Each row was made from one small tree. The marks that hang from a mark follow it in brackets, in the order of their numbers. Every link used is in the known rows. Write each row's tree.
Known rows:
k744{k216 k334{k462}}: [-140  -36 -116 -105  -51   80  -67  -74 -277   -3  -87  152  223  -60
 -445 -111  112   30  255  341   68  121  -19   13  126 -133 -267   27
  254  -69  -31  453   69 -262  209  -51  411  -90 -206  -61  167   59
   71   23   37  290]
k190{k253{k187 k559{k13 k184 k714}}}: [ 106 -130  302  116   22    2  493 -143   11  -50 -318  -99   29  142
  -39   61  159  -12  -80 -266 -154   68  -28  156  761   41  153  245
  112   30  -88  130  -62 -109   86  142 -195  -30   90 -147 -128 -143
  -51  -52  -32 -370]
k13{k184{k714} k344{k559}}: [  41   98 -295 -147  -40   -4 -240  -37  292 -171  253   80   20 -195
  544   45 -195  -13 -117 -346  193  -32   33 -264 -580  189 -210  -65
   44  -54  -36 -429 -111  218 -153 -231 -113  -25  175   -9   44  -55
   -7   11   56 -133]
k334{k344{k559{k13{k184{k462{k714}}}}}}: [  80  -73  -84  -20  -47  -24  -48 -204 -248 -197   25 -146   64  -32
  376  -30   28  -64   -1 -183   60  -72   54 -174 -183  253  -67   92
  -42    4  -85   82 -127   47 -266   84   20  142 -159  220  -59   47
 -150    3   44  132]
k216{k13{k184} k253{k187}}: [ -43  164 -434  128  -48   39   68 -185  538  209  -25 -156   -9  134
 -571  -69  221  -89 -128 -182   -1  178    8  176  105  220 -120   96
   33  -10  192 -312  -35   39  251 -120 -473 -164  -51 -127 -189  -54
  -42  -79  -70 -318]
k187{k334 k714{k462{k184}}}: [ -91  354  -24  107   18   14 -343   84 -406  142   20  -78 -349   99
   49  -83  -91  126  118   12   68  163   31   60 -362 -150  346  -83
  -17   27   -7   59 -297   89  -11  -41  192 -182 -255 -117    2  230
   89  -23   21  110]
k344{k559{k13 k714{k184{k462{k744{k216}}}}}}: [ 112   32  265  165   22   20  332  -62 -293  -75  -39 -125   21   12
  269 -186 -210  -39  153 -131  -40    3    4  -33   32   50   50  148
  166  -81 -208   19  -34  -58  -15  200  139  161  125   28  136  -27
 -152   13   34  407]
k187{k184{k462} k334{k344} k714 k744{k216}}: [  40  -14 -464  -34 -149   99 -355  113 -465 -125  -66   36   82  109
 -155   95  475   93  236   63  114   16 -101   21 -583 -135  507 -255
   50  -17   33   90 -253 -167  -93 -248  312  -62  241   -8 -162  445
   -4   99   19   54]
k184{k462{k334 k714 k744{k216{k13 k253}}}}: [-155 -148  147   92  -19   97  264 -129 -201  -51   54   99   35  -33
 -165 -175  -23 -120 -105  411 -122   47  -50   93 -275  -69 -402   10
  123   32  168 -264   78   -4  378  154  -20  112  160 -128  -71   48
  -44  -83 -108  465]
k253{k187{k714} k190 k334 k559{k184}}: [  87  -53 -144  -79   41  -21  155  166  319  179 -158 -110  199  249
 -276  135  182   32  -54  -12  -51  147   61   66  621  -55  651   51
 -282   24   72   89  -94  159  -60  195 -280  -38  238  101  -82    6
   64  -36    6 -342]
k744{k216 k334{k344 k462}}: [-139 -156  -48 -151  -72   66 -187  -57 -142   63  -77  140  211  -77
 -412   11  275   48  298  334   54  -32   -6   20  127 -191 -291   -3
  141  -70   81  435   84 -328  190  -76  458  -24 -355   87   66  219
   37   49   17  265]
k13{k184{k462{k744} k714} k344{k559}}: [  52  -45 -442  -54  -27   25 -172   35  114 -212  148  115   91 -146
  546  -35 -372  -70 -182 -197  193 -186   19 -309 -706  102 -221 -143
  -34 -163 -180 -483  -42  286 -131 -157  -39   71  223  162  109  -40
  -38   20   50  101]
k13{k184{k714{k462}} k344}: [  49  169  -36  -52  -30  -10 -530  -59  361  -95  175   60 -188  -42
  357  101 -173   48  -14 -294  122  -83   59 -202 -478  124  -91  -94
  -17    6  -80 -557 -115  125 -103 -274   31  -84  -79   64  139  -13
   79    6  -26 -322]
k253{k190 k334{k344{k559{k184 k714}}}}: [ 130   84   85  -58   63 -114  101   89   39  313  147 -184   83  -38
  262  119  171   22 -182 -112   -6  156  111   16  146  109  251   93
 -298  150   91  134  -34  -52 -167  210 -124   61  -91  274  -23   78
  -94   37   15  132]
k190{k253{k334{k344}}}: [ -27  -26   11 -103   33  -35  103  132  -29  153  -25 -134  114  -77
 -110  103   98   98  -19  173  -70 -118    7   70  153  -71  -78  -62
  -79  122  175  265   42 -283  165  -27 -166  -42 -320   -6  -47   54
 -152   49  -33  135]
k190{k253{k559{k714}}}: [  13 -113   20   -8   63  -45  295  -98 -140 -514 -102  131   33  -50
  356  -54  -83   87 -332 -271  -50   53   -5   15  233   41   51  156
  212   49   53 -149   35 -191  173   59 -306  -58   -5 -272 -135 -126
 -125  -16  -69  136]
k714{k184 k462{k334 k744{k216{k13{k344}}}}}: [-112  167  779  192  -28   24 -290  216  370  385  169  -59 -259    8
 -368 -102 -189   80  267  185  -59 -166  -26   95    5 -256  -56 -111
 -125  -21  220 -512   -3 -196  400  -99  145   29  -46 -146  123   92
   71   46  -95  -30]
k744{k184{k462{k714}} k253{k334{k344}}}: [  52 -148  -47  -72  -36  -55   47   29 -336 -108 -163  -44    4    4
    8   48  268   14  118  352   53  -20  -43  -13  -68  -19   40  -67
   62   29  167  191   42   75 -372  126  162   36 -447   81 -104  -45
   -5   49  -14   -5]
k462{k184 k334 k714}: [-126   59  485   25   19  -90  104 -222 -226  232  161  -78 -199  -81
 -109  -14  -80  -22 -133  385   -2  143   -9   95 -201   98 -326   22
   97  128  176  250  -78  210  -43   21  105  -27  226 -139   49   -5
  154  -59   15  136]
k462{k334{k344} k744{k184 k253{k190}}}: [-191   63   79 -122   37  -89   89  248  190   48  254  -22  -41 -133
 -407  133   97  -23  -93  241  -51 -145  -26  201   27 -164 -213 -128
 -152  -35  208   30  341  233  163   33 -119   58  -23   20  -44  -43
   94   44   -3 -140]
k190{k253{k187{k744} k334{k344} k559{k184}}}: [  73 -310 -102   49  -25   20   81  153  161  233 -255  -19  130   70
 -448  145  430   55   73    4  -96 -214 -104  156  551 -144  256  -44
 -165   31  133  335  110 -322   54  -54 -302  -58   -4 -124 -292  120
  -20   76   -8 -354]
k714{k184{k462{k334{k344{k559}} k744{k216}}}}: [-133 -124  363    7  -33   17   41   87  -10  238   77  -23   67  -86
 -156  -92 -227   25  144  447   -2 -224  -64   -2  -47 -180 -132  -92
  -10 -106  214   94    7 -139  159   -2   19  144    7   85   63  176
  -73   55  -34  309]
k344{k559{k13 k714{k462}}}: [ 119  268  127  152   61   -4  -62 -107 -325 -190  127  -60 -237  -64
  629 -179 -198  -25  110 -474  -82  179   87 -130   12  173  110  160
   25   -2 -187  -58   -1  -50 -141  165   90   59 -275  -49   -5  -84
 -119  -24   70  396]
k744{k184{k714} k253{k190} k334{k344}}: [-115  -29  -17 -224    2  -35   18   71  391  -27  123   96   59 -107
 -107  209  358  -23  -16  304   18  141   -7  118   36 -103  -80  -23
  102   98  217   42  149   86 -165  -53  130  -68 -293   50   55 -122
  101   -2  -80 -343]
k13{k184{k714} k344}: [  26  118 -140 -155  -45  -26 -279  -95  379 -121   85   32   -7  -75
  238  136  -73   10 -147 -176  151  -39   48 -161 -494  172 -260  -80
   53   14  -29 -371  -90  197  -83 -288  -32  -89  241   45  160  -46
   19   -2    0 -261]
k253{k187{k744} k190 k559{k184 k714}}: [ 174  -72 -239  144   22  -60  208  -87  287 -109 -238  150   49  234
 -209   42  256  -50 -255 -446  -35  134   11  143  433  192  424  162
 -103   48 -206  -24  128  -60 -135   42 -259  -38  601   23 -143  -87
   19  -30    1 -471]
k184{k462{k744} k714}: [-118  -92 -343  -23   70   61   14  -33 -132 -225 -141  131   82   21
  154 -132 -389  -69 -229  261  -31  -44   21  -56 -428  -56 -224  -89
   59  -56 -149  124  127   72  -21  -67   36   34  326  102  202 -115
 -136  -99  -27  584]
k559{k13{k344} k714{k184{k462{k744}}}}: [ 196  127  481  141   -7  -76  305  -85   45    2 -302 -157 -118  154
  276    1  -78  -39   -5   11  -40 -118   88    0  -72  183  -75   70
  -15  -28 -179 -128  -46   28   31   88  332   65  126  268  277    5
 -171   13  -20  115]
k13{k184{k462} k344{k559{k714}}}: [ 216  113 -176   15  -77  -60 -107 -133  -94 -218   31   50   17 -124
  708  -42 -183  -23 -147 -401  240   23   62 -344 -434  310  -85  -10
   37  -98 -137 -601 -173  162 -251  -61    1   38  -42  207   32  -14
  -84   79   55  -36]
k744{k184 k253{k187 k190 k559} k334}: [ -31  -61 -345 -118  -18  -57  189  119  408 -140  -65  251  176   77
 -610   66  283  -58  -50   60   51  211  -74   73  708  -43  173   26
   87  -60   96   59  202   90  -94   57  -49 -119 -173 -161  -88 -269
  219   15    3 -674]
k184{k714{k462{k334{k344{k559}} k744}}}: [-179  -53   49  -17   88   55 -402  117  175   59  423  143 -234 -236
  331    0 -337  -14  -13  127 -146 -139   12  -98 -428 -221 -186 -154
 -191  -42  180  -94  196   18   43  -77   12  108  -98  -50  -40  120
   14  -55  -17  578]
k744{k216 k253{k187 k190 k334 k559{k184}}}: [  -1  -13  -38  -94   -2   37  228  230  269  -83 -134   71  179  180
 -483   26  198   26  129  -89   17   91 -107  209  912 -209  459   63
   25   30  -96   68   98   60  150  158 -195   27   47  -39 -102 -169
  156   27   18 -666]
k184{k462{k334 k744{k216}} k714}: [-172 -189  139  -98   18  121  -17   -4 -101   -9   59  173  100 -151
   -3  -57 -301  -81  -13  523 -102  -11  -67  -68 -336 -242 -426 -150
  141  -28   61  -42  121   78   92  -64  118  134  355   -4  178    1
   25  -40  -58  567]
k559{k13{k184 k344} k714{k462}}: [ 266  329  385  134  -28  -73 -305 -170   70  -79   52 -173 -316   36
  435   96   48    7  102 -559   11   36  119 -159  -83  278   20   87
  -47   37 -232 -534 -114  110 -128   -5  218   -9 -257  138  149    8
   25   56   18 -253]
k190{k253{k187{k744} k334 k559{k13 k184}}}: [ 131 -170   45   99  -14   50  294  103   -8  200 -320 -160  124  113
 -445   52  391  -17  165  -33 -159  -61 -105  173  710  -39  252   54
  -68   60  -38  447   68 -212   54   55 -249  -69   68 -217 -157  -53
    2   62   24 -360]
k13{k184{k462{k714}} k344{k559}}: [ 133   24 -299  -23  -89  -48  -75 -146 -153 -299   66   97   84  -62
  553  -67 -217  -37 -142 -271  259  -75   44 -338 -549  338 -123  -26
   16  -59 -186 -424 -200  163 -228  -49   23   47   50  162   10  -44
  -71   21   63 -157]

Which tree is each row?
[ -63 -136 -393   29  -15   -9  296   49    4  380 -212  -24   14   91
 -520   73   79   39   -6  152   40 -155  -71  215   61  -63 -116  -31
  -13  -28   -5  470 -152 -199  112 -156  111  -99 -326  104 -196  174
   54    3   -8 -260]	k190{k253{k187{k334{k344 k462{k184}}}}}
[ 185  -53 -237 -137   52  -13  240  166  418  -24 -127 -130  209  228
 -171  131  172  -51   59 -121 -154  120   84  -27  630   52  523   57
 -279   36    4   20  -12  189  -82  238 -156   69  109  140  -65  -39
   22  -15   23 -140]	k253{k187{k714} k190 k334 k559{k13}}
[ -65  212  545   67   34   75 -163 -159 -193  138 -113 -238 -227  103
  215  -47  -10   -7  173  -11 -128  148   49  117  141    2   47  155
   56  101 -138  330 -134   16  -77   32  106  -74  -69   -6  203 -116
  -12  -96  -27  -47]	k559{k13 k184{k714{k462}}}
[  22   78   35    2  -66   -8   99  -91 -380 -131 -124  123   40   -1
  580 -125 -159  -27  -63 -109  173  -20   41 -155 -295  186 -116   39
   18  -38 -171  -22 -186   30  -96   58  130   15  134  116    4  -57
 -137  -48   77  -84]	k13{k344{k559{k184{k462{k714}}}}}
[-197   41  338   57   43  124 -226   84 -214  196  361   59 -120 -201
  178 -113 -285    4  164   60  -65   28  -59   -6 -145 -286  -81  -26
   39  -57   15   31   30   25  110   27  -22   61  140 -232   32   19
   95  -48   33  270]	k344{k559{k184{k714{k462{k334 k744{k216}}}}}}
[  89 -149 -432  143    5   20  307  108  -46  405 -208 -140   57   41
 -561   -5  138   22  246  180  -10 -189  -81  200   97   12   37  -75
  -12  -32 -109  475   73 -163   10 -147  -11  -90 -170   20 -123   23
   80   77   50 -136]	k190{k253{k187{k744} k334{k462{k184}}}}
[ -63  112 -248   74   71    6 -468  -36  165  -94  251  -43 -159   -4
  -43   -7 -295   33 -130 -159   15  -64   39  -62 -398   -7   16  -69
  -36  -26 -147 -189   69  132  -32 -173 -126  -70   87  -65  182  -49
   67  -43  -17   97]	k13{k184{k714{k462{k744}}}}
[ -73   89  -59  114   29   22 -356  115 -341   30  150  106  -59   40
 -428 -105 -159   63  278 -225    0  -98  -33  -22  -14 -192  -60  -55
  110 -142 -182  -43  136 -137   42    9  103  -29  -57 -242   66  -41
  125   24   50    9]	k714{k462{k744{k184 k216}}}
[-138 -115  120 -111   30   26  -85 -143  -91 -281 -168   92   24   34
  210  -77  -22   39 -264  -15    7  149  -15   38  181  -57   62  138
  148   10  122  246  -47   22  -18   -2 -227 -117  296 -235   -1 -111
   -2  -82  -36   87]	k253{k559{k184{k714}}}
[  99  104 -111 -178   50  -77  101  171  111  185  154 -200  177  -36
  134   63  113  -44  -16 -109  -54   54  101  -45  207  154   94   44
 -321  130   34  255   31  -46  -96  188  -95  116 -227  287    1   12
 -117   59   49  182]	k253{k190 k334{k344{k559{k13}}}}
[-125  -63  548  -22   -3 -104  -21 -202  -88  300  169  -90 -211 -100
  -77  111   84   -5  -91  385  -16   -7    4  101 -196   37 -352   -8
  -14  125  292  234  -65  144  -65   -2  149   38   76   14  -51  155
  123  -33   -5  112]	k462{k184 k334{k344} k714}
[ -43  -58 -203   52   30   51  185  110 -423 -372 -106  110   80   72
 -122 -147 -150  -16   48  283    5 -105  -58   44 -125 -171   24  -93
  105   -3 -267  121  207   59  123  168  211  129   99    7   95  -88
  -60  -26   33  351]	k184{k462{k714 k744{k216 k253{k334}}}}
[  46 -171  181  100   48  -11  133  -31  249  -82   32  192 -141  -37
   44   55 -128   36 -110 -118 -185   12  -48  -21  463  -63  100   38
    8   12  164 -331   65 -188  127   14 -206    5 -211 -216 -236  -34
   59  -21  -91 -119]	k190{k253{k187 k559{k714{k462{k334}}}}}
